Below are the code and all the weights of a small trained network. Each question names an input and a target symbol and asks about switching units off, where a switched-off unit gives its printed mean instead of its output.

import numpy as np


def w(rows, s, z=0):
    codes = np.array(rows[::2]) - 128.0
    scale = np.full(codes.shape[1], s)
    scale[-1] = z or s
    return codes * scale


def norm(h):
    return h / np.sqrt((h * h).mean(-1, keepdims=True) + 1e-5)


def f(y):
    return y / 2 * (1 + np.tanh(0.7978845608 * (y + 0.044715 * y**3)))


def softmax(a):
    e = np.exp(a - a.max(-1, keepdims=True))
    return e / e.sum(-1, keepdims=True)


def log_softmax(a):
    a = a - a.max(-1, keepdims=True)
    return a - np.log(np.exp(a).sum(-1, keepdims=True))


def net(x, mask):
    ids = ['αβζηθλμστψ'.index(c) for c in x.split()]
    T = len(ids)
    res = E[ids] + P[:T]
    r = norm(res)
    for j in range(2):
        rows = slice(2 * j, 2 * j + 2)
        q, k, v = (r @ M[0][rows].T for M in (Q, K, V))
        z = softmax(np.where(np.tri(T) > 0, q @ k.T / 2**0.5, -1e9)) @ v
        o = O[0][rows]
        res = res + np.where(mask[j], z, o[:, -1]) @ o[:, :-1]
    y = f(norm(res) @ A[0][:, :-1].T + A[0][:, -1])
    res = res + np.where(mask[2:14], y, B[0][:, -1]) @ B[0][:, :-1]
    return log_softmax(norm(res)[-1] @ U[:, :-1].T + U[:, -1])


Q, K, V, O, A, B = {}, {}, {}, {}, {}, {}
E = w([
[49,179,202,206],'α',
[137,185,175,175],'β',
[55,72,234,198],'ζ',
[1,179,231,136],'η',
[124,72,176,161],'θ',
[81,48,208,166],'λ',
[121,176,126,154],'μ',
[111,166,220,128],'σ',
[62,125,196,99],'τ',
[124,157,208,189],'ψ',
],0.00096)
P = w([
[150,134,130,119],'0',
[76,70,134,112],'1',
[65,121,254,109],'2',
[135,140,124,109],'3',
[95,120,99,214],'4',
[109,207,188,206],'5',
[139,147,122,107],'6',
],0.0062)
Q[0] = w([
[166,211,200,113],'H0',
[123,145,127,1],'H0',
[156,188,157,28],'H1',
[155,117,38,62],'H1',
],0.017)
K[0] = w([
[187,188,211,65],'H0',
[253,109,233,215],'H0',
[246,157,214,126],'H1',
[164,11,154,157],'H1',
],0.014)
V[0] = w([
[209,173,85,180],'H0',
[150,97,56,39],'H0',
[149,147,2,82],'H1',
[172,60,137,175],'H1',
],0.009)
O[0] = w([
[193,74,164,240,90],'H0',
[68,156,253,86,84],'H0',
[33,1,165,177,3],'H1',
[61,220,132,184,110],'H1',
],0.0049,0.0056)
A[0] = w([
[121,120,113,145,84],'N0',
[59,152,119,107,68],'N1',
[112,165,165,197,58],'N2',
[120,144,75,56,150],'N3',
[62,87,1,62,53],'N4',
[126,118,108,145,88],'N5',
[129,119,39,206,7],'N6',
[50,98,178,179,4],'N7',
[178,138,107,151,144],'N8',
[108,172,97,194,110],'N9',
[121,120,114,132,63],'N10',
[40,71,168,70,146],'N11',
],0.012,0.0017)
B[0] = w([
[121,129,167,118,113],'N0',
[194,187,94,111,185],'N1',
[117,31,134,80,162],'N2',
[141,8,94,139,252],'N3',
[10,211,107,22,224],'N4',
[119,136,169,111,116],'N5',
[225,110,166,46,164],'N6',
[184,236,127,185,141],'N7',
[31,174,132,112,218],'N8',
[90,116,136,210,170],'N9',
[145,126,166,121,111],'N10',
[45,70,33,84,172],'N11',
],0.013,0.0048)
U = w([
[252,184,105,79,115],'α',
[133,66,211,74,100],'β',
[163,172,17,166,64],'ζ',
[82,99,51,29,156],'η',
[34,37,167,164,71],'θ',
[77,128,69,251,113],'λ',
[178,129,191,224,252],'μ',
[33,219,123,127,161],'σ',
[198,19,84,137,139],'τ',
[142,194,214,82,106],'ψ',
],0.011,0.0021)

Each question gives the input, a string of symbols that net reads in full, and the target symbol t.
The units are the heads (2 rows each of Q, K, V and O) and the neurons (one row each of A and B). Each row of codes is followed by its name. A weight is (code - 128) times the scale printed after its matrix; where a second scale follows, it is the last column's (O, A, B and U).
mask holds one flag per unit, heads first, then neurons. A switched-off unit (its flag False) gives its mean, the last column of its rows in O or B, instead of its output. The means were averaged over made-up inputs and are rounded, as every weight is.
A unit's drop is (log p(t) with every unit on - log p(t) with that unit switched off) / (log p(t) with every unit on - log p(t) with every unit switched off).
The circuit of an input: a set's keep is (log p(t) with only the set's units on - log p(t) with every unit switched off) / (log p(t) with every unit on - log p(t) with every unit switched off). Starting from the 12 units with the biggest drops (on a tie, the unit counted first), units are removed one at a time, each time the one whose removal leaves the highest keep (on an exact tie, the one counted first), for as long as the keep stays at least 0.8.
units of the circuit, in order: the units of the circuit, biggest drop first
k most important neurons: the k neurons with the biggest drops, biggest first
which heads matter: for each layer, one digit per head in row order, 1 if its drop is at least 0.15 and else 0, layers parted by /
input θ ζ σ θ ψ θ τ, target θ: units of the circuit, in order => H1, H0, N2, N9
input ψ τ τ μ μ σ, target λ: 2 most important neurons => N7, N11
input τ η τ ψ α τ η, target τ: which heads matter => 10
input θ β μ, target ψ: which heads matter => 11
input ψ θ α, target θ: which heads matter => 10
input α β θ η σ β, target τ: units of the circuit, in order => H1, N4
input μ τ α σ μ β θ, target μ: units of the circuit, in order => H0, H1, N7, N4
input σ σ τ μ, target σ: units of the circuit, in order => N8, H0, N3
input θ ζ η ζ μ ψ, target ζ: units of the circuit, in order => N4
input α τ α α σ σ σ, target α: which heads matter => 10
input ζ β α α σ ψ η, target ζ: which heads matter => 01
input λ σ τ, target α: units of the circuit, in order => H1, N4
input ζ σ η, target ζ: units of the circuit, in order => H1, H0, N4, N6
input α α α θ ζ α, target ψ: units of the circuit, in order => N3, N11, N4, N2
input ψ η μ, target θ: most important neuron => N2
input σ μ μ ψ, target σ: units of the circuit, in order => H0, N8, N3
input ψ τ λ μ τ θ, target λ: units of the circuit, in order => H1, N7, N11, N4
input σ α τ η α λ, target τ: which heads matter => 11
input ψ λ μ β α β β, target ψ: 4 most important neurons => N3, N6, N8, N4
input β α μ σ θ β η, target β: which heads matter => 11
